[[134 123 136 149 119 148]
 [128 104 142 140 115 147]]
->
[[128 104 142 140 115 147]
 [134 123 136 149 119 148]]

[[133 135 115]
 [131 136 129]
 [117 123 149]
 [136 113 132]]
->
[[136 113 132]
 [117 123 149]
 [133 135 115]
 [131 136 129]]

[[135 134 140 134 126 133]
 [123 137 118 141 103 122]
 [133 108 130 121 132 115]]
->
[[133 108 130 121 132 115]
 [135 134 140 134 126 133]
 [123 137 118 141 103 122]]

[[125 128 128 151 128 119 123 115 133 123 118]
 [128 123 131 126 145 127 133 128 132 117 145]
 [127 130 130 126 129 126 128 127 128 128 131]]
->
[[128 123 131 126 145 127 133 128 132 117 145]
 [125 128 128 151 128 119 123 115 133 123 118]
 [127 130 130 126 129 126 128 127 128 128 131]]

[[101 141 141 100 101 101 142 142 142 101 142 142 101]
 [156 113 112 155 155 154 114 113 112 155 113 113 155]
 [155 107 107 156 156 155 107 107 107 156 107 107 155]
 [101 144 144 100 100 102 144 143 144 101 144 143 100]
 [101 146 146 100 100 102 146 145 145 101 146 146 101]]
->
[[155 107 107 156 156 155 107 107 107 156 107 107 155]
 [156 113 112 155 155 154 114 113 112 155 113 113 155]
 [101 141 141 100 101 101 142 142 142 101 142 142 101]
 [101 144 144 100 100 102 144 143 144 101 144 143 100]
 [101 146 146 100 100 102 146 145 145 101 146 146 101]]

[[121 130 130 121 121 121 130 130 130 121 130 130]
 [125 127 127 125 125 125 127 127 127 125 127 127]
 [134 121 121 134 134 134 121 121 121 134 121 121]
 [101 142 142 101 101 102 142 142 142 101 142 142]
 [145 116 116 145 145 144 116 116 116 145 116 116]]
->
[[145 116 116 145 145 144 116 116 116 145 116 116]
 [134 121 121 134 134 134 121 121 121 134 121 121]
 [125 127 127 125 125 125 127 127 127 125 127 127]
 [121 130 130 121 121 121 130 130 130 121 130 130]
 [101 142 142 101 101 102 142 142 142 101 142 142]]
---
[[123 128 134 137 129 138]
 [128 129 131 131 128 135]
 [131 129 131 131 128 128]
 [154 128 127 128 127 122]
 [148 128 119 117 127 121]
 [146 129 130 122 128 127]]
->
[[129 138 123 128 134 137]
 [128 135 128 129 131 131]
 [128 128 131 129 131 131]
 [127 122 154 128 127 128]
 [127 121 148 128 119 117]
 [128 127 146 129 130 122]]

[[132 123 128 127 131 124 131 125]
 [110 118 133 132 119 128 130 135]
 [129 127 130 125 140 118 127 130]
 [128 129 123 127 127 132 127 130]
 [124 131 124 128 131 127 131 130]
 [116 120 144 156 126 121 117 129]
 [124 136 135 131 126 128 133 129]
 [124 125 137 122 130 125 125 122]
 [128 131 128 129 140 126 131 134]]
->
[[131 125 132 123 128 127 131 124]
 [130 135 110 118 133 132 119 128]
 [127 130 129 127 130 125 140 118]
 [127 130 128 129 123 127 127 132]
 [131 130 124 131 124 128 131 127]
 [117 129 116 120 144 156 126 121]
 [133 129 124 136 135 131 126 128]
 [125 122 124 125 137 122 130 125]
 [131 134 128 131 128 129 140 126]]

[[115 125  99 112 140 122 132 144 114 127 126 118 139 108]
 [132 126 135 117 110 124 135 122 120 117 129 144 138 138]
 [114 145 148 139 127 122 122 123 127 141 143 140 128 136]]
->
[[139 108 115 125  99 112 140 122 132 144 114 127 126 118]
 [138 138 132 126 135 117 110 124 135 122 120 117 129 144]
 [128 136 114 145 148 139 127 122 122 123 127 141 143 140]]

[[113 151 151 150 113 113 113 151 112 112]
 [146 105 105 105 146 147 146 105 146 146]
 [141 105 104 105 141 140 141 104 141 141]]
->
[[112 112 113 151 151 150 113 113 113 151]
 [146 146 146 105 105 105 146 147 146 105]
 [141 141 141 105 104 105 141 140 141 104]]

[[138 139 136]
 [140 140 136]
 [139 141 150]
 [142 143 139]
 [139 142 137]
 [143 144 140]]
->
[[139 136 138]
 [140 136 140]
 [141 150 139]
 [143 139 142]
 [142 137 139]
 [144 140 143]]

[[126 139 110 117 138 131 126 118 134 156]
 [124 136 155 147 115 120 132 132 123 108]
 [124 134 155 148 115 121 130 132 123 108]
 [123 129 154 146 113 124 127 133 123 107]
 [131 120 101 108 140 135 125 124 133 147]
 [124 141 112 119 136 131 124 118 135 157]]
->
[[134 156 126 139 110 117 138 131 126 118]
 [123 108 124 136 155 147 115 120 132 132]
 [123 108 124 134 155 148 115 121 130 132]
 [123 107 123 129 154 146 113 124 127 133]
 [133 147 131 120 101 108 140 135 125 124]
 [135 157 124 141 112 119 136 131 124 118]]
---
[[130 136 117 142 135]
 [118 103 110 114 154]
 [152 116 129 130 141]]
->
[[130 136]
 [118 103]
 [152 116]]

[[122 135 133]
 [139 147 116]
 [146 120 112]
 [149 149 107]]
->
[[122 135]
 [139 147]
 [146 120]]

[[117 126 131 128]
 [110 106 145 139]
 [144 143 110 113]
 [120 133 135 134]]
->
[[117 126]
 [110 106]
 [144 143]]

[[131 126 102 157]
 [136 124 138 130]
 [153 131 145 139]
 [115 100 120 119]
 [115 119 131 152]]
->
[[131 126]
 [136 124]
 [153 131]]

[[137 147]
 [105 144]
 [137 122]
 [105 129]]
->
[[137 147]
 [105 144]
 [137 122]]

[[115 127 103]
 [115 106 103]
 [127 108 143]
 [143 127 127]]
->
[[115 127]
 [115 106]
 [127 108]]
